Group and class of each row
[-13 -11   1  -2   1   7  15 -10   7 -18  -1  -3   4   6  -6  -5 -10 -27
  -4   1   8   8  -5  -9   3  -8   2  -3  -2   3  -7]  jd/[85]
[ 37  16  -4   4   3  -3 -24  -4   7 -16 -10   5 -24  -2   3   2  10  -4
  11  -5   4  -8   2  -7   3   2  -1 -46  -1   4 -27]  rp/[91]
[  3 -10   4  -4   1   5 -14 -24   1 -12  -5   2  -7   2   5  -3   0 -22
   5   1   1  -2   4   1   5  -4  -2 -26   2   1 -15]  rp/[91]
[ 14  -2   0  20  -2   2 -16  10   3 -13   4  -2   9  -7 -18  -5   3 -44
   5  -3   9 -14  -5  13   3  -4  -4  -1  -1  -2   2]  mb/[78]
[ 22 -13  -5  -2   6  -6 -30 -12 -21  -1   5  -1 -19   0  12   5  -1  -8
   9 -15   8  -5   5 -11   4   0  -1 -48  -5  -2 -36]  rp/[91]
[ 16 -11  -4  -1   7  -1 -27 -11   0 -14  -5  -4 -10  -1  -3   0 -14  -5
   4  -1   3  -5   1  -3   3   0   9 -40  -2  -2 -15]  rp/[91]
[ -6 -16  -5  -1  -8   1   4 -23  17   3  -5   0  11   7   9  -3   9 -26
 -13   5   2  -4  -8   1   1  -6  -6 -17   0   2  -4]  jd/[85]
[ 16   1  -7   7  -4  -4 -24  16  -5   4  -4  -4 -11 -12  14   2  -8 -26
  17 -10   3   5   5  -2   0   7  -4 -37   5   2   5]  mb/[79]
[ -8 -15   1  -2  -6   1   9 -13   3  -4  -5  -2   7   6  18  -1   4 -37
  -5   4   2 -22  -1 -11  -8   0  -4 -27   5   1  -7]  jd/[85]
[  9 -12  -8  -3  -1   0 -15   7   5  -9  -6   3   0  13  17   3   3 -14
  -2  -2  -2  -6   2  -4  -5   0  -3 -48   5  -2 -18]  rp/[91]
[ 28 -13  -4 -27   3  -2 -32 -18   0 -19  -8   3 -12   1  -1  -1   1   1
   9  -3  -2  -3  -5  -8  -1  -1  -3 -45   4  -3 -12]  rp/[91]
[  0  -7  11 -14  -3   5   2  -5   5 -14  -4  -4   0  13 -10  -3   4 -27
   5  16  13   2   4  -9   2   3  -2  -4 -11  -1   1]  jd/[77]
[ 15  -9   0  18   8   5 -21  -7  -2  -9   4   1   4  -7 -11 -10  -7 -38
  11   5   6   1  -2  14   3  -2   0 -29  -8   1  -9]  mb/[78]
[ 10  -7  10   2  -1  -7 -28  21  11 -12  -3  -4  -8  -2   0  -5   6 -33
  -3   1   8  -5  -5  -9  -1  -2   5 -28  -5  -1 -17]  mb/[94]
[ 18  19   4   5   5   0 -36  14   6  -5  -4  -4  -1  -3  -8  -1 -10 -16
  10  -9   5  -3  -6  -5  -9 -12  -8 -15   1  -4  -4]  mb/[79]
[  0 -14   0  -6  -5  -5  -1 -12  -1   2  -8  -2  11   9  31   0  14 -24
  -4   4  10   4  -3   2   2   0   3 -19   0   3 -16]  jd/[85]
[ 20   1  -3   1   1   5   6 -23   9 -13  -8   0 -22  -4  -5  -6  -1  14
  17   1   8   0   9  -9   2  -5  -3 -27   1  -1 -13]  rp/[93]

Group and class of each row
[  2  -3  -4 -19  -4   1  -3  10   3  -3   5   2   2  -8  -5   2  -1   6
   7   6   4  -3   5  -2  -8   5  11   0  -1   6  19]  <80>/zs
[-9  5  0 -3 -2  1  4  5 -2  3  5  1 -4 -8 -4  4 -1 10  4  7  5 -6  0  8
 -5  9  3 -4  2 -8  8]  <82>/dz
[ -3  -7  -1   1   6  -3  -4   5  -5  -7   5   1   4  -5  -2   1  19   6
   2   6  -2  -1   3  11 -13  11   8   8   3 -11   9]  <81>/Lp
[-14   6  -6   4   0   1   5   5  -4  15  10  -5  -8   0   6   0  13   8
  -7   1  11 -18   7   3   3   2   4 -13  14 -12  -2]  <81>/Cj
[ -7  -2 -16   4   6   0   5  15  -8  11   3 -11   6  -2   7   8   6  -1
  -8   9   8 -15   8  -3  -7   5   1  -4   7 -12   4]  <82>/zq
[ -2   9   2   3  -5  -6  -2  -5  -3  -1   9   5  -6   5  -6   3 -37   2
  -6  -5  -4   7   5   8   1   2   0  -1  -3   3  -2]  <81>/Cj
[  8   3  -2   1  -2   5  -2   5   2  -6  -3  11   3 -13  -2  -4  -8  -1
   3  -3   1   0  -8   1  -1  -3   3   7  -4   2   8]  <80>/zs
[-26  -5  -9   3  16   7  12  10  -6  18   6 -18   2  -1   4  -6  38   5
  -2  11  13 -18   5 -19  -5  -3  -2 -20  28 -33  -1]  <77>/Fz
[ -2  15  -1  -2  -1   2  12  -2  -1  14  -6   0  -7  -2  -5  13  -6  10
 -10   9  -1  -5   2   3   2  11   1  -4   3   1  15]  <82>/zq
[ -6   1  -3  -2   2   9   4   8  -5   6  10   1   1   3   0  -3   6   4
  -6   8   3  -4   2   0  -9  14  -1  -7   8 -16   9]  <77>/cm
[ 1 -1  1 -7  3  2  3 -7  2 -3 10  5 -1 15 -9  5  1  3 -6  6 -5  3  7 18
 -7 20 -2 -2  3 -2  9]  <77>/Fz
[-2  1 -7 -5 -1  5 -6  2 -1  3 -4 -2  0 -9  3 -2  1  7  7  5  6 -7  3 -6
 -6 -1 10 -1  2 -2  8]  <80>/zs
[ -8  10  -5   4  -2   0   2   1  10   8   2   2  -6  -3   1   0  -9   7
   0   8   5  -6  -2 -11   8  -6   4  -5  -1  -4   8]  <80>/zs

Group and class of each row
[ -3  -5   3   0   1   1  -5   2  -7 -16  -5  -1   2  -3   2  -2   4  -3
   0   8  -5  -4   3   7  16   1  -4  -4  -3   8   1]  (56)/G
[  8   2  -1  -3 -10  -2  -5  13  -3 -22   0  10  13 -18 -17   2   5 -28
   6  13 -13 -20 -12   4  27  -6   4  -5  -8   6   0]  (63)/M
[ 11   5  -4  -4 -12   7  -3  20  -6 -24  -3  10  14 -23 -24  -3   7 -19
   2  10 -10 -23 -16   7  33  -3   6  -9 -13  13   5]  (63)/M
[  2   1   4  -8  -2  -6  -8   6  -3  -7  -1   7   4  -3 -13   6  13  -8
  -2   5  -6 -12   1   9  21  -2  -2  -2  -5   1   1]  (66)/Q
[  4  -4   3  -4  -1   6 -10   2   6 -16  -1  -1   0  -2  11   7   6  -7
   0  11  -8  -6   3   7  10   2   2  -1  -5   9  -1]  (56)/G
[  8   3   2  -5  -2  -7  -8   8  -1 -16  -3   1   8   0 -11  -2  16 -14
  -2   5 -13  -7   1  12  30  -3   0  -5 -11   8  -2]  (56)/J
[  7  -4   1  -4  -6  -4   0  12  -6 -20  -5   9   8  -2 -22  -2  25  -5
  -3   5 -14 -11  -2  17  34   0   1 -16 -10  12   2]  (66)/Q
[ 11  -1   5  -8  -2  -6  -3  11  -5 -16  -7   2   4  -1 -30  -7  11  -1
   1   7 -14  -9  -2   9  32  -2  -4  -9 -13   8   5]  (66)/F
[  6   4   4  -6  -2  -8   5   5  -7 -10  -6  -4  -2   4 -25  -4  14  16
  -4   4  -9   1   3  11  21   3  -1  -5 -10   4   3]  (66)/Q
[  9   0  -2  -3  -9  -1  -5  10  -3 -16  -4   5   3 -12 -17  -2   0  -5
   4   8  -7 -11 -10   5  23  -7   5  -6  -7   9   6]  (63)/M
[  7   3   1  -5  -2  -3 -15   4  -3 -21  -2   5   7  -2  -4   3  12 -21
  -2   6 -10 -19  -1  11  30  -1   1 -13  -5  14   0]  (56)/J
[ -2   3   8  -4  -1  -2  -7   3  -1 -13  -5  -2   3   2  -9  -2  17  -3
  -1   7  -5  -5   3   4  17  -2  -1  -2  -5  14   2]  (56)/G
[  8  -2  -5   0 -11   1 -12  12  -5 -22  -5   9   9 -13 -31  -3   5 -15
   3   8 -10 -18  -6   1  28  -3   4  -5  -7   2   5]  (63)/M
[  4  -2   3  -7   1   1  -5   4   3 -20  -4   1  -4  -8  -8  -1  11 -14
   0   8  -9 -13   3   8  27   5   1 -10  -7  15   1]  (56)/G
[  8   1   4   6  -9  -3  -7  12  -8 -16  -2   6   7  -2 -22  -2  16 -13
  -2   7 -10 -10  -7  10  27  -3   3 -13 -12  12   3]  (66)/F
[  9   5   2  -5  -6  -5  -3   7  -2 -12   0   0   0   6  -2  -2  24  -5
 -13  -2 -17  -1  -2   7  25   0  -2  -4  -7   9   3]  (56)/J
[ 19  10   4  -7  -6  -2  -4  12  -9 -14  10   7   5 -13 -30  -4  21  -7
   6   9 -10  -9  -2  15  35  -6   1  -6  -9   7   4]  (66)/F
[  7   2   0  -6   0  -4   0  10  -2 -16  -3   3   3 -10 -13  -2  13   4
  -2   3  -7  -5  -3   9  25  -4   3  -5 -11   7   1]  (66)/F
[ 10   4  -1  -5  -2  -9 -11   5  -4 -18   2  -1   3   1   2  -2  12 -22
  -1  -3 -12 -11  -1  12  37  -1  -1  -9 -10  10   1]  (56)/J
[  3   3   2  -2 -10   4  -5  10  -7 -16  -4  -2   7 -10 -33  -1  15  -8
   8   5 -13 -12 -10   9  43  -6   1  -1  -9  17   3]  (63)/Y
[  3  13   4  -4   1  -5   2   5  -4   0  -3  -7  -3   9 -13  -5   7  13
  -2  -3  -6   2   2   6  12   0  -6  -3 -17   1   0]  (66)/Q
[  4   0   3  -9  -9  -7 -13   7   2 -15  -3   1   6   4   3  -2  15 -11
  -6   5 -10 -10   3   9  29  -1  -5  -7 -11  12   0]  (56)/J
